Each row is followed by its class; each block has classes of its own.
-.38 .12 .22 .45 .27 .06 -.12 .87 .41 -.11 -.31 .13 .20 -.24 .36 .07 .07
 .04 -.02 -.87 .31 -.32 .61 .43 -.48 -.49 .29 -.27 -.80 -.19 -.33 .10
 .25 .31 -> V
.05 -.06 -.08 -.10 -.07 -.09 -.16 .03 .05 .08 -.09 -.07 -.09 -.17 .09
 .01 .01 .14 -.14 -.29 -.05 -.09 -.07 -.06 .11 .09 .03 .08 .12 -.02 .06
 -.01 -.09 -.14 -> D
.26 -.09 -.18 -.31 -.23 -.02 -.09 .41 -.08 -.01 -.25 -.08 -.21 -.20 -.04
 .07 -.01 -.02 -.15 -.23 -.03 .11 .03 -.12 .11 .43 -.15 .06 .17 .07 .08
 .10 .02 -.10 -> K
-.04 .04 -.17 -.04 -.12 -.07 .07 -.52 -.27 .06 .12 -.04 -.35 .11 .09
 -.10 -.06 -.04 .10 .14 -.19 .13 -.22 -.26 .26 .39 -.02 .11 -.21 .21 .13
 -.05 -.03 .30 -> X
-.15 .04 .33 .39 .05 .07 -.10 .39 -.03 .00 -.15 .09 -.13 .15 -.04 .02
 .04 -.24 -.02 .03 .12 -.01 -.01 -.06 .05 .07 .03 -.08 -.31 -.07 .05
 -.12 -.04 .35 -> X
.20 -.07 -.17 -.24 -.34 .09 -.09 -.18 -.09 .10 -.05 .01 -.11 .04 -.10
 -.03 .01 .01 -.08 .22 -.12 .02 -.19 -.15 .19 .21 -.06 .11 .34 .00 .10
 -.05 -.08 -.12 -> C
.17 -.12 -.10 -.14 -.24 -.06 -.10 -.08 -.06 -.01 .10 -.16 -.03 .32 -.07
 -.03 .02 .04 -.09 .46 -.14 .19 -.16 -.18 .12 .11 -.11 .09 .64 -.14 .17
 -.06 -.07 -.36 -> D
.18 -.07 -.14 -.12 -.18 -.03 -.12 .18 .00 .06 -.11 -.07 -.14 -.09 -.19
 .04 .03 .03 -.14 .20 -.04 .10 -.11 -.11 .05 .14 -.07 .03 .47 -.07 .08
 -.26 .05 -.24 -> X
.06 -.02 .07 .31 -.17 .02 -.32 -.20 .04 -.02 .07 -.27 .01 .41 -.01 .05
 .02 .08 -.06 .53 -.23 -.06 -.18 -.20 .24 .13 .04 .05 .44 -.16 .15 -.09
 .12 -.07 -> V
.15 .01 -.14 -.21 -.10 -.01 -.01 .05 -.04 .09 -.11 .07 .16 -.18 -.07
 -.01 .00 -.20 -.10 -.04 .10 .11 .01 -.02 .08 .04 -.10 -.03 .15 .00 .04
 .00 -.07 -.12 -> K
-.05 .01 .08 .25 .11 .03 -.04 .17 .05 -.01 .01 -.04 .06 .06 -.06 -.04
 .02 -.04 .01 -.07 .12 -.01 .08 .07 -.06 -.13 .07 .00 -.22 -.07 -.10
 -.03 .04 .18 -> V
-.19 .04 .08 .13 -.01 .02 -.07 -.07 -.15 .06 -.02 -.12 -.15 .08 -.14
 -.02 .03 .01 .09 -.08 -.03 -.12 -.11 -.17 .14 .27 .08 .05 -.44 .08 .06
 -.06 .02 .38 -> R
-.06 -.13 -.08 -.09 -.18 -.01 -.17 .24 -.05 .01 -.28 -.11 -.25 -.20 -.03
 -.06 .12 .05 .04 -.59 .07 -.19 .02 -.08 .05 .24 .04 -.01 -.45 .17 -.11
 -.02 -.01 .27 -> C
.39 -.07 -.13 -.38 -.02 -.04 .45 -.11 -.08 -.07 .22 .20 .17 -.11 -.19
 .09 -.04 -.15 -.04 .46 .14 .36 -.07 .05 -.14 -.09 -.30 -.09 .72 -.12
 .08 -.02 -.01 -.57 -> D
-.30 .11 .03 .07 .18 .00 .03 -.87 -.06 .08 .25 -.15 .01 .10 .10 -.06
 -.05 .11 .19 .08 -.18 -.20 -.08 -.11 .24 .15 .11 .20 -.32 .21 .03 .08
 -.12 .04 -> R
-.04 .10 -.11 -.24 -.19 .07 .03 -.11 -.10 .01 -.20 .00 -.14 -.23 -.03
 .04 .06 -.06 .04 -.40 .05 -.12 .01 -.06 .05 .25 .03 -.02 -.27 .24 .07
 .09 -.08 .14 -> C
.04 -.04 -.14 -.36 -.43 .02 -.05 .07 -.17 .03 -.23 -.03 -.17 -.29 .03
 .05 .02 .00 .01 -.41 -.04 -.16 -.03 -.16 -.18 .24 .05 -.46 -.11 .15 .07
 .08 -.09 .11 -> C
.02 .02 -.06 .00 -.24 .02 -.38 .22 .03 .04 -.31 -.17 -.33 -.10 .06 .01
 .06 .18 -.15 -.18 -.08 -.29 .00 -.11 .07 .30 .12 .07 .06 -.07 .09 .04
 -.03 .01 -> K
-.26 .05 .15 .27 .16 -.01 .13 -.46 -.21 .04 .22 .06 .02 .17 -.08 -.19
 .00 -.02 .18 .01 -.01 .05 -.24 -.07 .18 .32 .02 .10 -.47 .18 .02 -.09
 .03 .44 -> X
-.22 .07 .15 .31 .24 .07 -.07 -.43 -.11 -.08 .20 -.06 -.07 .25 .05 -.10
 .01 .10 .18 .13 -.07 -.08 -.09 -.08 .14 .07 .08 .07 -.38 -.06 -.01 -.07
 -.05 .31 -> X
.19 -.02 -.15 -.35 -.13 -.08 .30 -.20 -.03 .06 .02 .01 -.02 -.09 -.15
 .01 -.04 -.09 -.29 .01 -.02 .10 -.08 -.09 .02 .14 -.14 -.01 .30 .03 .00
 .06 -.07 -.18 -> K
.18 -.09 -.15 .08 -.15 -.04 .01 -.12 -.23 .03 .17 -.08 -.13 .49 -.12
 -.03 .02 -.07 .06 .65 .05 .34 -.31 .04 .17 .05 -.18 .02 .53 -.16 .22
 -.15 .03 .00 -> V
.03 -.05 .02 .22 -.03 .03 -.15 -.31 -.03 .03 .20 -.11 -.06 .38 -.04 -.02
 .02 .09 -.02 .49 -.25 .04 -.19 -.12 .21 .10 -.01 .06 .24 -.18 .13 -.07
 -.04 -.08 -> V
.19 .00 -.16 -.07 -.07 -.04 -.17 -.07 .04 -.01 .18 .01 .02 .21 -.01 .03
 -.05 .06 -.15 .57 -.13 .14 -.15 -.01 .20 .02 -.19 .11 .80 -.18 .15 -.08
 .02 -.38 -> V
.03 -.09 .07 .29 .04 -.03 -.01 .09 -.13 -.04 .02 -.01 -.12 .18 -.12 -.03
 .02 -.09 .05 -.15 .12 .00 -.03 -.09 .13 .12 .01 -.01 -.33 .05 .11 -.08
 -.04 .38 -> X
.24 -.08 -.14 -.11 -.09 -.02 -.11 -.37 -.26 .04 .23 -.17 -.28 .29 -.25
 -.06 .02 -.01 .01 .58 -.25 .14 -.46 -.32 .42 .49 -.21 .20 .70 .08 .20
 -.23 -.14 -.12 -> V
.11 -.03 -.14 -.18 -.29 -.04 -.29 .02 .08 -.02 -.11 -.21 -.24 -.02 .07
 -.02 .11 .15 -.06 .04 -.16 -.13 -.10 -.16 .30 .25 .04 .05 .41 -.09 .12
 .08 -.04 -.11 -> K
.19 -.07 -.04 -.03 -.03 .01 .00 -.01 -.09 .33 .22 .03 -.03 .18 -.11 .07
 -.02 .02 -.03 .42 -.13 .01 -.17 -.03 .04 .00 -.13 .07 .50 -.07 .23 -.01
 -.02 -.18 -> C
-.04 -.09 .03 .35 .00 -.10 -.08 .60 -.12 -.07 -.20 .14 -.24 .02 -.16
 -.12 .00 -.09 -.01 -.13 .11 .02 -.12 -.12 .07 .20 .03 .07 -.42 .05 .03
 -.06 .02 .55 -> R
.23 -.09 -.18 -.34 -.29 -.14 .04 .27 -.13 -.03 -.29 -.05 -.22 -.29 -.18
 .22 .02 -.16 -.11 -.20 .01 .11 -.11 -.15 .06 .27 -.19 -.05 .13 .06 .12
 .01 -.04 -.01 -> K
-.02 -.06 .09 .17 -.28 .04 -.58 .21 -.01 -.02 -.08 -.41 -.35 .26 .07 .03
 .09 .17 -.16 .26 -.26 -.23 -.09 -.23 .34 .37 .16 .26 .49 -.16 .18 -.03
 .06 .04 -> V
.19 -.10 -.07 -.17 -.46 -.14 -.25 .65 .08 -.11 -.32 -.02 -.05 -.31 .08
 .05 -.01 .03 -.20 -.29 .08 -.08 .19 .09 -.18 -.03 .00 -.08 .30 -.13
 -.02 .10 .00 -.19 -> D
.18 -.03 -.04 -.01 -.13 .01 -.09 .36 -.07 -.02 -.07 -.07 -.25 .11 -.16
 -.03 .06 -.07 -.08 .05 .03 .19 -.11 -.13 .11 .27 -.04 -.05 .21 -.13 .14
 -.11 .03 .13 -> V
.22 .00 -.11 -.30 -.23 -.07 -.14 -.07 .01 .05 .11 -.16 -.12 .17 -.06 .01
 -.04 .04 -.14 .52 -.22 .07 -.19 -.10 .13 .17 -.06 .06 .73 -.13 .19 .01
 -.05 -.24 -> D
.38 -.17 -.08 -.24 -.18 -.09 .09 .28 -.14 -.01 -.10 .18 -.20 -.22 -.15
 .03 -.01 -.07 -.08 -.03 -.07 .14 -.03 -.08 -.02 .36 -.17 -.06 .04 .07
 .11 -.06 -.05 .01 -> C
.15 -.07 -.24 -.29 -.13 -.03 .04 .10 .04 .03 -.12 -.10 -.08 -.21 .02
 -.01 .09 -.09 -.05 -.09 .00 -.10 -.01 -.01 -.01 .12 -.11 -.03 -.06 .06
 .00 .10 -.01 -.14 -> K
.10 .00 -.12 -.21 .00 -.03 .29 -.19 -.14 .03 -.01 .17 .06 -.10 -.18 -.11
 .01 -.07 .12 -.02 .04 .22 -.13 -.06 -.04 .07 -.20 -.12 -.11 -.02 .14
 .04 .01 .06 -> D
.31 .02 -.09 -.29 -.04 .04 .25 -.03 .11 -.07 .23 .16 .21 .01 -.15 .01
 -.04 -.08 -.07 .43 -.02 .39 -.04 -.01 -.10 -.17 -.14 -.04 .64 -.26 .03
 -.20 -.01 -.41 -> D
.33 -.13 -.20 -.04 -.32 -.02 -.06 .87 -.07 -.06 -.37 -.10 -.38 -.21 -.28
 .03 .12 -.13 -.18 -.35 .13 .11 -.08 -.20 .13 .41 -.09 -.05 .17 -.02
 -.19 -.11 -.02 .18 -> K
-.31 .06 .21 .34 .40 .06 .11 -.09 -.11 .05 .05 .24 .07 .10 .00 -.09 -.14
 -.07 .21 -.25 .12 -.04 .03 .07 -.09 -.08 .11 .04 -.76 .08 -.04 -.17
 -.02 .39 -> X
.23 -.03 -.17 -.25 -.19 -.02 -.17 -.04 .00 .02 -.03 -.16 -.48 .07 -.08
 .10 .04 -.02 -.15 .29 -.17 -.05 -.13 -.05 .10 .15 -.15 .07 .61 -.13 .18
 .07 -.13 -.33 -> D
-.05 -.06 .00 .16 -.11 -.04 -.11 .07 -.10 .01 -.22 -.02 -.26 -.04 -.05
 -.05 .03 .22 .05 -.23 .03 -.17 -.02 -.13 .10 .30 .14 .00 -.31 .18 .09
 -.02 -.01 .31 -> R
.05 -.06 -.04 -.20 -.15 -.02 -.22 .17 .05 .01 -.13 -.11 -.03 -.13 .09
 .14 .03 .13 -.10 -.06 -.08 -.15 -.06 -.01 -.06 .09 .06 .02 .18 -.03 .05
 .05 .00 -.17 -> D
-.28 .10 -.05 -.27 .08 .01 .26 -.87 -.17 .09 .18 .02 -.08 -.11 .00 .01
 -.05 -.03 .31 -.05 -.24 -.10 -.09 -.01 .09 .05 .03 .05 -.52 .29 -.10
 .05 -.15 .12 -> R
-.17 .03 -.01 -.18 -.08 -.03 -.16 -.37 -.02 .06 .03 -.11 -.13 -.03 .03
 .01 -.05 .16 .00 -.07 -.17 -.02 .00 -.10 .05 .12 .10 .07 .12 .06 .06
 .04 -.02 -.07 -> D
-.17 -.01 -.01 .18 -.03 .02 -.26 -.16 -.03 .01 .08 -.03 -.05 .40 -.08
 -.07 .11 .06 .00 .28 -.07 -.03 -.10 -.07 .12 .17 .11 .10 .12 -.07 .12
 -.17 .03 .02 -> V
.46 -.06 -.25 -.36 -.43 -.01 -.02 -.03 -.27 .01 -.08 -.11 -.25 .04 -.29
 -.10 .00 .00 -.15 .30 -.18 .28 -.34 -.36 .34 .45 -.21 .12 .87 -.03 .38
 -.12 -.21 -.19 -> K
.36 -.11 -.29 -.51 -.38 -.05 -.05 -.56 -.10 .06 .11 -.14 -.11 .08 -.04
 -.20 -.03 .08 -.13 .54 -.36 .19 -.32 -.22 .23 .31 -.06 .13 .87 -.08 .27
 .03 -.12 -.57 -> K
-.11 .01 .02 .05 .13 .00 .03 -.49 -.28 .12 .15 .00 .04 .12 -.07 -.01
 -.02 .01 .10 .11 -.11 .00 -.12 -.04 .16 .06 -.02 .09 -.08 .06 .00 -.04
 -.04 .08 -> X
.13 .01 -.14 -.23 -.11 .02 -.02 -.36 .00 .05 .33 -.04 .13 .19 -.02 .02
 .01 .10 -.12 .68 -.24 .18 -.15 -.02 -.03 -.10 -.08 .04 .87 -.21 .09 .07
 -.10 -.76 -> D
.19 -.02 -.01 -.09 -.21 -.15 -.01 .08 -.05 .04 -.08 -.08 -.14 -.01 -.10
 -.01 .00 -.04 -.09 .15 -.13 .06 -.15 -.23 .10 .24 -.03 .09 .35 -.04 .19
 -.12 -.06 -.04 -> K
.37 -.04 -.22 -.47 -.28 -.05 .09 -.46 -.02 .05 .27 -.13 .12 .11 -.11 .06
 .00 .08 -.16 .79 -.20 .24 -.26 -.19 .11 .01 -.24 .15 .87 -.23 .25 .00
 -.06 -.64 -> D
.11 -.02 -.11 -.25 -.09 -.07 -.01 -.05 .01 .00 .18 .15 .00 -.16 .09 .06
 .02 .02 -.12 -.08 -.09 -.07 -.06 -.08 .07 .27 .03 .04 .17 .01 .03 .07
 .00 -.09 -> K

A new block, with new classes.
.04 .10 .07 .00 -.07 -.18 -.14 -.02 .22 -.01 .14 -.14 -.03 -.06 .01 -.16
 .24 -.05 .10 .03 .06 .03 -.04 -.01 .22 -.02 -.12 .20 .06 .10 -.01 .07
 .05 .28 -> A
.03 -.07 .19 .05 .02 -.06 -.10 .02 .18 -.11 .10 -.02 -.02 .00 .02 .05
 .31 -.01 .13 .03 -.07 -.03 -.05 .14 .09 -.02 .21 .03 .04 .01 -.04 -.04
 .07 .07 -> P
.00 .09 .20 -.21 -.05 -.45 -.02 .15 .02 -.11 .05 .05 .04 -.11 .17 .13
 .24 -.03 .03 .13 -.09 .04 .13 .02 -.14 -.02 -.11 .25 .12 .10 -.06 -.37
 -.08 -.05 -> P
.01 .11 .04 .00 .07 .44 -.26 -.20 .05 .04 .06 -.25 -.09 .05 .01 -.02 .04
 -.02 -.01 -.10 -.03 .08 -.21 .16 .19 .07 .14 -.04 .12 .11 .04 -.02 .05
 .17 -> A
.02 .04 .23 -.24 -.09 -.35 .11 -.02 .14 .05 .15 -.22 .07 -.09 .10 -.23
 -.01 -.05 -.03 .21 -.03 .04 .10 -.12 .21 -.08 -.14 .35 .20 .15 .00 -.16
 -.07 .32 -> A
.00 -.18 .11 .03 -.01 -.18 .10 .00 -.01 -.07 .00 .04 .00 .04 .04 .06 .10
 .04 .09 .06 -.05 -.11 -.02 .14 -.06 -.03 .15 .03 -.02 .01 .03 -.08 -.02
 .01 -> P
-.16 .00 .33 -.07 -.01 .40 -.06 -.07 .28 -.06 .20 -.12 .08 .00 .01 -.01
 .27 -.03 .05 .09 -.16 .00 -.02 .18 .12 .03 .46 -.02 .22 .05 -.07 -.14
 -.06 .09 -> P
.07 -.08 .25 .02 -.04 -.29 -.09 .10 .16 -.18 .14 .03 -.03 -.03 .13 .13
 .48 -.01 .16 .08 -.10 -.02 -.04 .21 -.04 -.04 .14 .18 .01 .04 -.06 -.14
 .05 .03 -> P
.04 .14 .19 .02 .03 .14 -.28 .05 .30 -.09 .19 -.02 -.01 -.02 -.04 -.06
 .39 -.02 .15 .02 -.07 .06 .06 .08 .21 .00 .09 .04 .12 .02 -.12 .01 .10
 .10 -> P
-.02 -.43 .01 .29 .02 -.12 .08 -.11 -.11 -.12 -.14 .13 -.14 .19 .06 .18
 .08 .06 .15 -.14 .02 -.29 -.33 .38 -.21 .01 .58 -.18 -.15 .05 .08 .07
 .09 .01 -> P
.00 -.12 .15 .04 -.02 -.16 .06 .09 .13 -.10 .10 .02 .02 .00 .00 -.07 .20
 .00 .08 .07 -.01 .00 .09 .07 .06 -.03 .04 .07 -.03 -.07 -.04 .05 .03
 .07 -> A
-.02 .16 .13 -.02 .06 .48 -.17 -.11 .25 -.05 .20 -.10 -.05 -.01 .04 .06
 .34 -.01 .04 -.09 -.13 .13 -.18 .21 .12 .09 .37 .02 .26 .06 .01 -.01
 .00 .00 -> P
.09 .15 .23 .21 .17 .00 -.58 -.06 .22 -.24 .24 .05 -.30 .07 .07 -.08 .58
 -.06 .42 .00 -.05 .22 -.26 .58 .32 -.01 -.28 .25 -.17 .20 -.04 .06 .38
 .38 -> P
.02 .01 -.09 .08 .01 .01 .01 -.04 .15 -.02 .03 -.09 -.02 -.04 -.03 -.04
 .08 .00 .03 -.05 .07 -.04 -.11 -.05 .10 -.02 .05 .04 .04 .02 .03 .22
 .06 .08 -> A
.01 -.08 -.01 .08 -.05 -.24 .06 .02 .03 -.03 -.05 -.01 .04 -.02 -.01
 -.03 -.05 .00 .01 .00 .06 -.19 .02 -.23 .04 -.03 .11 -.03 -.03 -.01
 -.04 .05 .01 .08 -> P
.00 -.01 -.03 .01 -.02 -.30 .10 .06 .00 -.02 -.03 -.03 -.04 -.02 .04
 -.02 .01 .01 .05 .02 .05 -.08 .01 -.12 -.05 -.02 -.05 .11 .02 .05 .01
 .00 -.03 .04 -> A
.00 .16 .22 -.06 .03 .06 -.23 .09 .21 -.10 .20 -.04 -.02 -.06 .04 .00
 .39 -.04 .08 .02 -.10 .12 .03 .18 .12 -.01 .00 .16 .15 .05 -.04 -.10
 .01 .05 -> P
-.04 -.19 -.02 .17 -.01 -.05 .13 -.04 .17 -.10 .03 -.03 -.05 -.01 .02
 .03 .19 .02 .11 -.08 .06 -.19 -.21 .06 .01 .02 .42 .00 .02 .03 .04 .26
 .02 .04 -> A
.01 .09 -.15 .09 .05 -.48 -.15 .17 -.18 -.11 -.02 .14 -.06 -.13 .01 .03
 .14 -.04 .07 .01 .14 -.03 .08 -.15 -.07 -.01 -.40 .11 -.16 -.05 .11 .09
 .08 -.05 -> P
.00 -.02 .16 .03 -.01 -.01 .10 .01 .31 -.07 .20 -.14 -.01 -.05 .02 -.09
 .31 .05 .13 .02 -.04 .04 -.05 .07 .20 -.02 .25 .17 .15 .04 -.01 .20 .00
 .15 -> P
-.02 .00 .20 -.04 -.01 .31 -.06 -.23 .18 .06 .08 -.23 .01 .01 .04 -.04
 .06 .00 .01 -.04 -.06 -.01 -.18 .07 .21 .02 .42 -.01 .23 .16 .07 -.09
 -.03 .25 -> A
.00 -.13 .19 -.10 -.05 -.21 .06 .06 .05 -.03 .00 .04 .05 .03 .04 .03 .06
 -.03 .03 .10 -.04 -.06 .06 .00 .04 -.03 .14 .05 .05 .01 -.03 -.22 -.01
 .08 -> A
-.01 -.34 .22 .07 -.09 -.37 .10 -.11 .01 -.02 -.06 -.09 -.05 .10 .12 .01
 .00 .03 .12 .08 .01 -.24 -.20 .12 .04 -.06 .40 .08 .01 .10 .08 -.15 .01
 .29 -> A
.29 -.05 .21 .13 -.01 .27 -.33 -.16 .18 .01 .02 -.10 -.03 .11 -.04 -.01
 .10 -.02 .08 -.07 .02 -.18 -.14 .02 .22 .02 .49 -.19 .06 .04 -.04 -.10
 .12 .24 -> A
.01 -.06 .17 .16 -.02 .30 .09 .17 .35 -.09 .19 .03 .15 -.04 -.17 -.04
 .26 .00 .09 .01 -.07 -.04 .25 -.10 .13 .07 .38 -.19 .03 -.23 -.14 .20
 .03 -.10 -> P
